Below are the code and all the weights of a small trained network. Each question names an input and a class and asks about switching units off, where a switched-off unit gives its printed mean instead of its output.

import numpy as np


def w(rows, s, z=0):
    codes = np.array(rows[::2]) - 128.0
    scale = np.full(codes.shape[1], s)
    scale[-1] = z or s
    return codes * scale


def norm(h):
    return h / np.sqrt((h * h).mean(-1, keepdims=True) + 1e-5)


def f(y):
    return y / 2 * (1 + np.tanh(0.7978845608 * (y + 0.044715 * y**3)))


def log_softmax(a):
    a = a - a.max(-1, keepdims=True)
    return a - np.log(np.exp(a).sum(-1, keepdims=True))


def net(x, mask):
    res = np.array(x, float).reshape(1, 4) / 4 @ E
    u = 0
    for l in range(3):
        y = f(norm(res) @ A[l][:, :-1].T + A[l][:, -1])
        res = res + np.where(mask[u : u + 6], y, B[l][:, -1]) @ B[l][:, :-1]
        u += 6
    return log_softmax(norm(res)[-1] @ U[:, :-1].T + U[:, -1])


A, B = {}, {}
E = w([
[118,102,136,143,108,255,143,102,110,144,142,152],'x0',
[215,157,110,128,132,199,3,95,153,100,160,131],'x1',
[219,137,92,92,159,105,121,123,63,158,23,118],'x2',
[120,112,130,109,186,140,85,179,139,115,121,152],'x3',
],0.01)
A[0] = w([
[2,49,211,167,106,64,127,196,69,178,199,228,2],'0.n1',
[133,205,179,88,44,202,27,20,98,128,137,155,102],'0.n2',
[121,128,150,107,77,124,71,133,175,41,164,157,156],'0.n3',
[111,60,84,10,177,129,192,173,77,189,103,104,43],'0.n4',
[124,138,122,137,126,219,58,240,201,142,201,146,111],'0.n5',
[93,148,160,114,66,23,102,41,101,199,68,55,6],'0.n6',
],0.0057,0.0029)
B[0] = w([
[113,92,108,117,75,145,143,108,140,75,18,56,254],'0.n1',
[141,42,157,35,103,169,114,104,175,198,120,120,232],'0.n2',
[184,94,143,132,164,86,128,202,196,205,105,210,189],'0.n3',
[88,185,151,255,71,123,72,146,131,148,96,195,223],'0.n4',
[133,120,125,52,160,149,96,156,69,71,222,133,225],'0.n5',
[152,100,194,139,116,84,107,146,102,164,207,125,181],'0.n6',
],0.0083,0.005)
A[1] = w([
[58,122,111,167,128,153,192,118,189,82,118,100,105],'1.n1',
[63,115,153,123,145,73,159,124,78,88,164,103,135],'1.n2',
[134,121,124,137,140,148,114,12,144,153,107,142,2],'1.n3',
[110,157,129,124,153,96,185,164,66,152,99,177,65],'1.n4',
[177,147,130,138,175,95,125,154,160,88,131,147,162],'1.n5',
[139,117,123,128,153,135,148,117,128,107,168,145,117],'1.n6',
],0.011,0.0032)
B[1] = w([
[152,81,144,38,169,137,125,107,52,8,118,97,254],'1.n1',
[152,137,113,95,56,105,192,89,102,103,171,157,221],'1.n2',
[86,161,97,82,78,71,141,114,156,194,120,72,154],'1.n3',
[114,112,139,163,129,171,63,103,125,173,107,174,220],'1.n4',
[86,160,140,184,135,157,162,148,109,110,116,56,184],'1.n5',
[112,145,147,134,142,76,100,117,221,123,136,168,133],'1.n6',
],0.012,0.0063)
A[2] = w([
[129,120,132,114,121,86,83,141,202,81,142,104,129],'2.n1',
[131,118,90,73,138,124,135,124,128,114,88,144,54],'2.n2',
[115,140,103,78,178,197,77,130,159,115,201,157,7],'2.n3',
[138,166,81,111,94,96,179,75,120,141,137,123,149],'2.n4',
[131,104,115,173,108,194,68,68,105,144,191,5,150],'2.n5',
[209,119,83,87,2,132,122,114,137,193,138,96,3],'2.n6',
],0.0086,0.0025)
B[2] = w([
[96,113,99,134,101,221,182,114,135,103,127,147,186],'2.n1',
[55,131,164,135,150,122,195,103,85,129,131,67,158],'2.n2',
[141,55,82,201,171,42,132,130,104,131,197,253,235],'2.n3',
[136,115,204,91,159,144,73,121,187,161,196,109,184],'2.n4',
[154,98,55,94,179,138,114,175,121,155,85,136,214],'2.n5',
[87,182,158,109,163,150,187,72,190,163,112,81,254],'2.n6',
],0.012,0.0049)
U = w([
[116,152,149,206,96,124,70,128,72,186,40,231,159],'0',
[86,183,95,159,97,161,198,192,202,59,187,101,8],'1',
[104,67,147,35,79,135,184,108,53,14,109,111,252],'2',
[186,183,81,137,163,149,70,195,89,71,83,51,17],'3',
[162,140,105,34,180,198,150,69,193,204,95,82,155],'4',
[190,37,61,127,193,158,98,156,148,116,206,250,141],'5',
[164,177,197,150,56,35,164,83,128,177,221,108,75],'6',
],0.014,0.0026)

Each question gives the input, the list of numbers given to net, and the class t.
The units are the neurons (one row each of A and B). Each row of codes is followed by its name. A weight is (code - 128) times the scale printed after its matrix; where a second scale follows, it is the last column's (A, B and U).
mask holds one flag per neuron, layer by layer. A switched-off neuron (its flag False) gives its mean, the last column of its row in B, instead of its output. The means were averaged over made-up inputs and are rounded, as every weight is.
A unit's drop is (log p(t) with every unit on - log p(t) with that unit switched off) / (log p(t) with every unit on - log p(t) with every unit switched off).
The circuit of an input: a set's keep is (log p(t) with only the set's units on - log p(t) with every unit switched off) / (log p(t) with every unit on - log p(t) with every unit switched off). Starting from the 12 units with the biggest drops (on a tie, the unit counted first), units are removed one at a time, each time the one whose removal leaves the highest keep (on an exact tie, the one counted first), for as long as the keep stays at least 0.8.
circuit, biggest first: the units of the circuit, biggest drop first
unit that matters most: the unit with the biggest drop
top k neurons: the k neurons with the biggest drops, biggest first
top k neurons in layer l: the k neurons of layer l with the biggest drops, biggest first
drop when u is switched off: that unit's drop, to one decimal
input [-5,1,7,-7], class 6: unit that matters most => 0.n6
input [0,-8,4,-5], class 0: top 2 neurons => (1.n4, 0.n4)
input [6,-1,-3,-1], class 5: top 4 neurons in layer 1 => (1.n2, 1.n6, 1.n5, 1.n3)
input [-5,2,-5,-7], class 1: circuit, biggest first => (2.n1, 0.n3)
input [3,-2,7,-6], class 0: top 2 neurons => (1.n4, 0.n2)
input [0,-4,2,-4], class 6: top 2 neurons => (0.n6, 1.n2)
input [-8,-4,5,-2], class 6: top 3 neurons => (0.n6, 1.n2, 0.n3)
input [-1,3,-2,-2], class 5: top 2 neurons => (0.n5, 2.n3)
input [0,4,-5,-8], class 4: top 3 neurons => (0.n2, 2.n6, 1.n3)
input [-8,7,3,-4], class 4: top 2 neurons in layer 0 => (0.n5, 0.n2)
input [-6,-7,3,2], class 0: top 3 neurons => (1.n4, 0.n4, 0.n5)
input [-3,-4,5,-3], class 0: top 2 neurons in layer 0 => (0.n4, 0.n5)
input [-5,-3,2,-1], class 6: top 2 neurons => (1.n2, 0.n6)
input [-3,-8,8,-8], class 0: circuit, biggest first => (1.n4)
input [-1,0,6,-3], class 0: top 2 neurons in layer 0 => (0.n2, 0.n1)
input [-8,6,-3,-4], class 1: top 2 neurons => (2.n1, 1.n5)
input [-1,-7,4,-7], class 6: top 2 neurons => (1.n2, 0.n6)
input [4,0,-8,1], class 5: top 2 neurons => (0.n5, 2.n3)
input [-7,1,-4,5], class 1: top 2 neurons => (1.n5, 1.n1)
input [-5,0,8,0], class 0: top 2 neurons => (1.n1, 1.n4)
input [-8,4,-8,-3], class 1: unit that matters most => 1.n5
input [2,6,3,1], class 4: top 2 neurons in layer 2 => (2.n6, 2.n2)
input [-4,-2,3,-1], class 6: drop when 0.n6 is switched off => 1.2
input [-8,-6,4,-4], class 6: drop when 1.n2 is switched off => 0.3
